(in the rows, 100 means zero)
Each row of numbers belongs to one of the objects below and depends on some of the facts about them. Some rows are named. Which object is each other row?

How the objects are related:
furol (λ listak) (ρ g)
rodus (λ diflir) (ρ a)
kidobek (ρ a)
davo (λ dredrus, diflir, plegakla, tisan) (ρ d)
tronol (λ kidrabrem) (ρ c)
plabom (λ trube, flosu, gumak) (ρ a)
fleklar (ρ b)
pliplak (ρ b)
plufal (λ neso, trustuli, vabruk) (ρ f)
digri (ρ f)
fonoklo (λ flosu) (ρ e)
staflage (λ riplestir) (ρ a)
flovik (λ flosu, zoflis, vaskone, stobro, davo, tromim) (ρ b)
trube (λ neso, kidobek, brilim, stefeme, vabruk) (ρ a)
gupan (λ neso, gigul) (ρ e)
nulil (λ diflir, skefla) (ρ c)
flosu (ρ b)
skefla (λ brilim, gigul) (ρ a)
neso (λ skefla, brilim) (ρ g)
flaskem (ρ d)
raskar (λ bredrin) (ρ b)
sazas (λ trustuli, brilim) (ρ a)
tizati (λ brilim, gigul) (ρ d)
fleni (λ bruruk, brilim, bredrin, zito) (ρ a)
bipu (λ brilim, goton) (ρ b)
stefeme (λ raskar) (ρ a)
zito (ρ a)
grorok (λ belon, tizati) (ρ d)
nosar (λ litum, vabruk) (ρ a)
podi (λ brilim, vabruk) (ρ g)
favar (λ vaskone) (ρ a)
brapli (λ lisas, brilim) (ρ d)
skiflon (λ pipla, brudrera, bruni) (ρ a)
bizugrim (λ brestegar, litum) (ρ a)
modir (ρ e)
dribem (ρ a)
belon (λ brilim, dribem) (ρ e)
pipla (λ brilim, dribem, fleklar) (ρ d)
tristal (λ trube, tisan) (ρ b)
brurek (λ brilim, vaskone) (ρ a)
stavon (λ trustuli) (ρ c)
riplestir (λ pegre, bruruk) (ρ a)
tromim (λ diflir) (ρ a)
veklo (λ brilim, sazas) (ρ b)
tigror (λ sazas) (ρ a)
skefan (λ neso, pegre, brilim) (ρ a)
neski (λ kunuk, brilim) (ρ c)
tisan (λ diflir) (ρ g)
vumik (λ neso, skelitek) (ρ b)
naklosis (λ zovo, tipin) (ρ f)
rofor (λ raskar, nosar) (ρ e)
gustufi (ρ a)
plostim (λ gusku) (ρ b)
bedek (λ trustuli) (ρ a)
brevo (λ brilim, goton) (ρ d)
dredrus (λ flosu, vatrotek, fleklar, bipu) (ρ c)
festen (λ fostuk, kadum) (ρ e)
litum (λ brilim, bredrin) (ρ b)
diflir (ρ d)
ridrem (ρ f)
bregrim (λ tiplim, botrol, zofler) (ρ b)
ranuk (λ botrol, digri) (ρ c)
brirar (λ brilim, naklosis) (ρ a)
figrol (λ brilim) (ρ b)
noklibre (λ gusku, vaskone, zito) (ρ a)
zofler (λ ranuk, skefla, vuberul) (ρ a)
losa (λ fleklar, gigul) (ρ a)
bisa (λ stobro, muzi) (ρ f)
getuk (λ brilim, veklo) (ρ e)
fostuk (λ pegre, brilim) (ρ c)
tiplim (λ gupan) (ρ b)
bruruk (λ skefla, brilim) (ρ e)
kidrabrem (λ gigul) (ρ a)
lotrabri (ρ f)
grare (ρ d)
bruni (λ trustuli, brilim, vabruk) (ρ b)
kogo (λ bruruk, fleklar) (ρ a)
goton (λ brestegar, kunuk, brilim) (ρ c)
stusal (λ vesur) (ρ a)
muzi (λ neso, brilim) (ρ a)
vatrotek (λ diflir, ranuk, stavon) (ρ a)
klinul (λ diflir, stefeme) (ρ g)
lisas (λ kunuk, skefla) (ρ b)
kiligal (λ bizugrim) (ρ b)
brudrera (ρ a)
tipin (ρ f)
piflu (λ diflir) (ρ a)
plegakla (λ brilim) (ρ d)
skelitek (λ lisas, vaskone) (ρ a)
gruze (λ brurek, bruni, skefla, neski) (ρ a)
stuzam (λ botrol) (ρ a)
sidu (λ zovo, gigul) (ρ f)
puduk (λ skefla, dribem, gumak) (ρ c)
kadum (λ zovo) (ρ c)
klabrode (λ losa, brilim, gigul, vumik) (ρ g)
gigul (ρ a)
vugrem (λ neski, tipin) (ρ a)
vabruk (λ brilim) (ρ c)
kleko (λ vatrotek) (ρ b)
listak (ρ d)
gusku (λ bruruk) (ρ a)
vesur (ρ b)
steforas (ρ c)
vaskone (λ diflir, gigul) (ρ a)
brilim (ρ b)
bretros (λ trustuli, pegre, lotrabri) (ρ a)
kunuk (λ trustuli, brilim, gigul, vabruk) (ρ a)
stobro (λ neso) (ρ a)
trustuli (λ brilim, gigul) (ρ a)
pegre (λ trakem) (ρ a)
bromu (λ lisas, grare) (ρ c)
zoflis (ρ e)
legrazu (λ tisan, lotrabri) (ρ d)
zepum (λ digri, vabruk) (ρ a)
zovo (λ brilim) (ρ b)
vuberul (ρ a)
botrol (λ brilim, raskar, noklibre, bizugrim) (ρ a)
gumak (λ neso, dribem) (ρ a)
gogegok (λ belon, brilim, plegakla, muzi) (ρ a)
fazuk (λ sazas) (ρ c)
rirem (λ litum, klinul) (ρ a)
brestegar (λ bruruk, tisan, sazas) (ρ d)
nonam (λ brestegar, fleklar, trakem) (ρ a)
skoni (λ bruni) (ρ a)
tragrum (λ nulil, rodus, plegakla) (ρ a)
zuda (λ zofler) (ρ f)
galis (λ brilim, fleni, trakem) (ρ b)
bredrin (λ tisan) (ρ a)
trakem (λ neso, vabruk) (ρ e)
zoklur (λ neso, digri, rodus, stavon) (ρ b)

Some objects and their rows:
99,107,84,142,92,101,102,104,96,111,107,106,107,113,104,98,105,101,100,95,105,92,91,103,105,114,99,102,104,98,98 : brurek
98,102,98,95,91,103,102,111,107,99,93,104,99,97,100,102,85,101,91,105,99,91,93,102,95,101,105,101,92,99,104 : bizugrim
98,104,99,95,99,108,100,100,103,99,102,105,106,92,102,102,94,100,99,108,103,88,99,100,95,97,102,100,95,101,105 : skiflon
94,103,99,91,102,108,101,100,102,99,106,104,106,91,100,101,95,100,98,110,107,87,98,101,96,98,103,100,95,100,104 : stusal
94,99,98,93,98,106,102,105,103,96,110,105,104,96,99,101,92,100,96,108,102,91,95,101,96,99,103,102,94,99,103 : stuzam
108,100,80,146,98,91,104,106,94,115,156,115,110,132,117,99,121,100,106,95,104,104,88,96,101,120,97,116,109,105,84 : skefla
96,102,97,97,98,104,103,108,104,96,112,104,101,100,101,101,89,99,94,107,103,94,96,101,96,99,105,100,92,98,103 : nonam
98,102,96,93,98,102,102,112,105,96,103,105,93,87,95,100,90,98,92,104,104,111,99,107,92,97,108,100,96,95,98 : pegre
98,107,85,137,95,103,102,102,97,106,100,106,99,99,99,98,99,100,100,98,107,89,95,106,103,108,100,100,101,96,101 : gogegok
99,106,98,95,98,110,100,103,104,101,104,107,102,93,102,101,94,100,94,107,103,94,98,99,94,100,104,101,98,102,101 : skoni
91,96,106,109,102,95,102,94,102,95,110,107,96,99,101,99,95,100,83,105,103,59,112,87,98,102,98,99,93,91,98 : kleko
97,100,94,152,93,96,102,102,94,103,101,111,92,106,100,97,98,99,86,93,105,78,109,91,103,113,98,96,97,88,99 : galis
131,102,93,145,100,96,96,113,91,116,65,99,92,86,97,97,103,102,111,74,89,180,97,120,106,109,100,88,123,116,105 : vabruk
120,89,94,131,98,86,102,112,95,108,88,92,99,107,100,99,105,105,118,81,89,166,90,113,111,107,94,92,116,116,104 : neski
99,89,110,60,102,113,95,92,97,98,88,80,100,109,99,100,102,95,113,101,115,86,105,89,103,84,94,94,83,101,110 : listak
110,94,92,118,90,93,98,108,93,110,81,85,92,125,96,95,105,92,108,81,112,106,96,96,107,107,96,100,97,96,98 : brapli
106,104,108,85,113,101,94,111,96,85,94,107,78,63,79,99,92,96,91,93,89,170,115,124,86,86,113,96,112,85,86 : trakem
105,99,93,132,107,85,100,113,83,85,112,107,71,103,78,95,118,98,101,80,85,176,107,137,103,101,102,97,114,85,86 : neso

Name these rows:
No name comes twice in this set of rows, the named rows included.
106,97,101,82,111,122,98,87,100,111,153,110,124,113,130,105,115,102,114,114,104,80,97,79,94,101,94,113,104,122,99 : gigul
125,115,104,122,95,111,91,101,90,107,77,109,86,95,97,101,105,104,102,81,84,145,105,118,109,106,98,95,117,94,108 : podi
93,108,97,94,90,91,104,105,110,97,84,101,98,96,96,100,88,101,86,105,98,76,90,102,99,104,104,103,95,98,100 : bredrin
115,103,85,139,85,91,97,103,89,119,70,85,91,122,97,94,109,93,113,75,114,104,97,103,112,112,95,98,101,99,99 : plegakla
105,90,105,74,97,94,99,101,99,100,94,81,95,114,97,99,102,94,104,94,109,97,101,96,101,92,98,102,91,98,99 : grorok
84,104,108,58,108,82,97,63,104,91,53,71,108,97,95,95,118,98,107,103,115,50,107,97,106,91,94,100,98,101,92 : diflir
99,75,103,84,113,76,106,111,99,83,104,80,94,105,90,99,99,104,118,95,87,167,94,115,105,90,97,91,103,110,99 : puduk
92,123,111,67,104,71,97,68,109,82,43,88,97,89,91,98,119,109,84,102,80,76,102,115,114,100,99,102,117,94,92 : tisan
113,113,102,88,97,117,97,104,107,109,96,115,105,84,109,103,91,100,91,105,99,100,100,96,89,101,107,103,104,107,102 : bretros
91,92,107,103,105,97,103,101,100,90,123,108,92,102,101,99,98,98,86,105,102,73,112,85,94,102,99,101,94,92,95 : tiplim
107,91,95,107,91,94,100,106,92,109,91,84,92,124,97,97,105,94,112,84,114,111,98,95,107,101,95,99,95,96,101 : pipla
141,102,118,64,108,106,95,102,110,114,72,102,102,71,114,104,93,104,105,92,79,167,104,102,92,96,105,99,120,128,103 : stavon
83,89,103,111,115,85,104,105,96,81,132,108,80,85,83,96,102,94,77,102,105,106,121,103,87,95,105,100,97,80,82 : vumik
134,123,94,124,97,119,93,100,100,131,118,126,112,93,124,101,108,99,96,93,100,111,101,94,88,116,105,114,117,116,93 : kunuk

Now the same objects, written a new way:
Known rows:
107,94,105,91,95,105,94,92,93,100,102,100,99,95,99,88,88,103,98,97,94,107,103,102,101,101,99,98,101,100,90 : skelitek
101,92,112,92,98,105,106,96,100,92,106,99,96,94,105,91,97,101,100,95,101,95,95,102,101,99,84,100,100,94,118 : bromu
100,96,113,98,98,94,94,92,91,92,102,99,99,89,101,81,124,85,100,89,90,104,98,96,113,103,96,106,95,87,129 : vumik
94,93,107,93,99,122,101,93,95,93,102,95,97,100,109,82,90,115,101,95,102,99,98,105,104,101,90,100,94,98,110 : riplestir
108,94,108,87,95,108,97,96,93,100,107,99,97,95,102,87,92,110,88,105,94,107,101,100,98,105,101,98,103,98,82 : brudrera
91,91,105,125,90,104,85,89,95,99,98,106,98,94,83,91,101,110,91,97,104,112,108,104,98,111,103,112,100,93,147 : muzi
107,95,105,96,93,104,98,93,95,101,105,100,99,99,98,87,88,101,99,97,95,105,103,102,101,102,101,101,101,100,92 : tragrum
88,91,103,94,101,101,99,91,94,98,117,92,106,104,108,107,112,87,104,96,98,95,101,104,104,107,94,98,100,98,92 : tristal
101,91,106,89,99,101,100,95,96,97,112,97,100,100,98,91,91,112,107,86,96,100,101,101,96,100,88,94,104,95,90 : fazuk
105,97,101,110,88,99,105,89,105,105,105,102,103,100,99,113,86,61,102,112,104,85,101,112,105,102,98,106,102,113,101 : tromim
103,94,105,94,95,106,97,93,94,101,107,98,100,100,100,85,88,110,100,95,95,105,103,103,100,103,99,99,100,99,88 : rirem
91,92,104,97,97,114,96,92,92,99,107,97,99,96,107,100,94,107,93,109,102,103,101,109,99,106,96,100,102,103,102 : stusal
90,92,103,96,96,113,94,91,92,98,106,97,100,97,107,100,93,109,95,106,102,103,102,109,99,106,94,98,100,103,104 : skoni
98,93,108,91,98,117,95,92,96,93,93,98,96,94,107,85,91,110,100,95,101,103,98,104,106,99,91,99,94,99,116 : bretros
90,83,107,108,96,103,95,92,101,98,111,100,103,95,85,95,100,95,94,98,108,98,104,103,94,109,103,103,103,94,122 : pipla
105,95,108,92,98,85,94,93,89,99,111,98,103,96,98,87,117,88,103,87,85,106,103,95,107,105,101,100,100,90,95 : zoklur
110,87,113,97,97,98,93,96,113,91,87,104,95,89,92,105,101,89,98,89,103,102,100,96,105,96,88,103,102,95,144 : klabrode
90,82,106,112,96,102,94,91,103,98,111,100,103,97,81,96,98,96,96,95,110,98,105,103,95,108,103,105,103,95,124 : brapli

Name these rows:
No name comes twice in this set of rows, the named rows included.
120,96,108,90,92,96,95,90,112,100,77,106,95,87,99,108,84,52,98,109,104,94,96,104,114,91,96,103,97,112,120 : vaskone
105,92,114,123,89,95,95,94,105,90,97,106,95,90,81,86,111,100,99,80,99,105,103,95,104,102,93,114,100,85,167 : neso
81,86,103,91,101,112,103,90,94,97,120,91,107,103,105,93,91,104,109,94,105,90,102,110,96,104,92,94,99,101,92 : brestegar

The same objects again, as new rows of numbers:
Some rows with their names:
108,109,122,90,97,97,82,70,99,80,110,81,63,85,102,98,110,92,118,106,116,106,88,86,139,122,96,99,96,130,98,104,121,71 : skefan
104,114,117,87,96,92,92,78,97,83,119,83,61,85,98,100,107,89,115,98,113,101,94,92,142,121,92,101,94,125,94,101,119,75 : gumak
117,114,128,96,84,97,75,75,104,89,92,70,53,81,99,96,127,89,138,115,122,117,97,78,139,123,102,116,107,134,90,121,123,67 : staflage
106,114,119,87,95,93,91,81,97,85,117,82,62,86,99,98,111,87,117,98,114,101,93,88,143,123,96,101,93,123,96,100,120,76 : skefla
99,121,122,76,91,88,95,85,90,100,125,90,63,86,85,107,104,84,114,102,111,99,107,99,136,118,100,104,95,114,95,99,117,75 : diflir
117,108,118,95,104,102,89,64,94,84,117,81,75,89,106,101,119,99,109,101,125,117,80,77,146,120,96,94,97,116,94,105,115,83 : vugrem
103,116,119,89,94,92,92,81,97,85,118,85,61,85,97,99,106,86,118,101,113,99,95,91,140,122,92,103,93,126,94,100,119,72 : stefeme
106,114,118,90,96,94,91,76,97,84,115,82,62,85,99,101,111,89,116,100,116,105,91,88,141,122,93,101,95,124,94,103,118,74 : sazas
107,115,119,88,96,93,92,77,97,85,117,83,62,84,99,101,111,89,117,98,114,103,93,89,142,120,94,100,95,124,94,103,120,76 : trustuli
95,127,114,90,91,96,89,77,93,89,112,92,72,87,80,94,111,101,119,106,104,98,109,91,125,105,102,95,99,110,100,96,110,73 : stavon
106,107,121,90,98,98,80,67,97,78,112,82,65,86,102,98,110,93,116,105,114,105,87,87,138,122,96,96,95,130,99,103,120,71 : bedek
107,110,121,91,96,97,82,69,100,81,110,81,61,84,100,98,111,91,119,106,116,107,90,87,138,124,94,101,97,130,96,106,121,71 : bretros
109,102,124,92,79,90,94,59,116,89,136,60,44,83,112,103,119,105,118,76,102,90,91,104,138,112,125,94,99,126,104,97,111,90 : kidrabrem
103,123,114,83,93,87,103,89,96,93,124,86,55,84,93,103,107,86,116,93,115,98,100,97,145,121,88,107,89,119,88,101,118,78 : kidobek
107,125,119,88,90,96,90,88,91,89,125,94,62,84,82,116,116,96,116,100,104,99,120,94,131,109,94,104,104,111,86,95,112,86 : fleklar
104,115,125,82,93,94,88,77,93,96,119,86,68,88,90,106,108,88,116,106,113,104,102,93,135,119,105,100,98,116,99,101,116,76 : flaskem
108,126,118,89,90,96,92,90,90,90,125,94,65,86,82,116,116,95,116,100,102,98,119,91,131,111,95,103,104,110,88,94,111,86 : vesur
97,128,113,90,91,97,88,75,93,90,110,90,73,88,80,94,113,103,120,108,107,100,108,90,126,103,104,97,100,109,98,99,109,75 : vabruk

Rows to name:
No name comes twice in this set of rows, the named rows included.
108,113,125,94,94,104,71,73,93,76,113,92,68,86,86,111,116,100,118,112,104,105,110,84,123,112,98,97,109,122,95,96,114,79 : galis
107,122,110,82,98,89,105,84,94,96,128,88,58,84,97,108,109,92,110,91,119,106,96,100,149,117,83,104,88,114,83,109,116,82 : brudrera
105,108,117,89,99,96,86,68,97,81,115,84,65,86,101,101,109,95,113,103,116,109,87,90,139,120,92,97,94,127,96,105,119,73 : skiflon
110,116,119,89,93,95,90,78,99,88,113,80,59,84,99,100,115,89,121,102,118,108,94,87,143,122,95,105,96,124,90,107,120,75 : pegre
100,113,122,91,95,101,72,72,93,74,117,97,66,84,84,112,107,100,115,111,99,98,112,93,121,112,94,95,105,124,95,92,116,74 : flovik
104,128,112,92,91,98,89,72,94,95,109,87,75,88,82,95,121,107,120,107,112,108,107,86,130,102,105,98,102,105,95,104,108,79 : fostuk
103,113,124,94,94,103,73,73,92,73,116,95,70,87,85,109,109,98,117,111,100,98,110,86,122,114,98,94,107,122,98,89,113,77 : zoklur
99,115,117,85,95,90,92,79,97,82,119,87,58,83,95,101,102,87,116,99,110,96,95,96,139,122,90,101,91,128,95,100,120,72 : tromim
97,108,119,89,98,95,81,70,98,74,115,86,62,85,98,96,100,89,115,105,109,98,90,92,133,123,91,96,93,134,101,98,122,66 : piflu
115,117,118,95,95,103,84,74,90,86,122,92,73,88,88,114,122,105,111,105,111,111,109,81,133,111,97,97,107,107,87,97,109,90 : zovo
103,109,121,88,96,96,79,70,100,75,112,81,61,84,100,98,107,90,117,104,110,101,90,91,135,122,96,98,95,133,100,101,123,69 : favar
100,124,116,84,92,92,89,87,90,85,128,99,62,84,80,117,107,96,113,100,98,93,121,101,127,110,89,101,100,114,87,93,112,81 : flosu

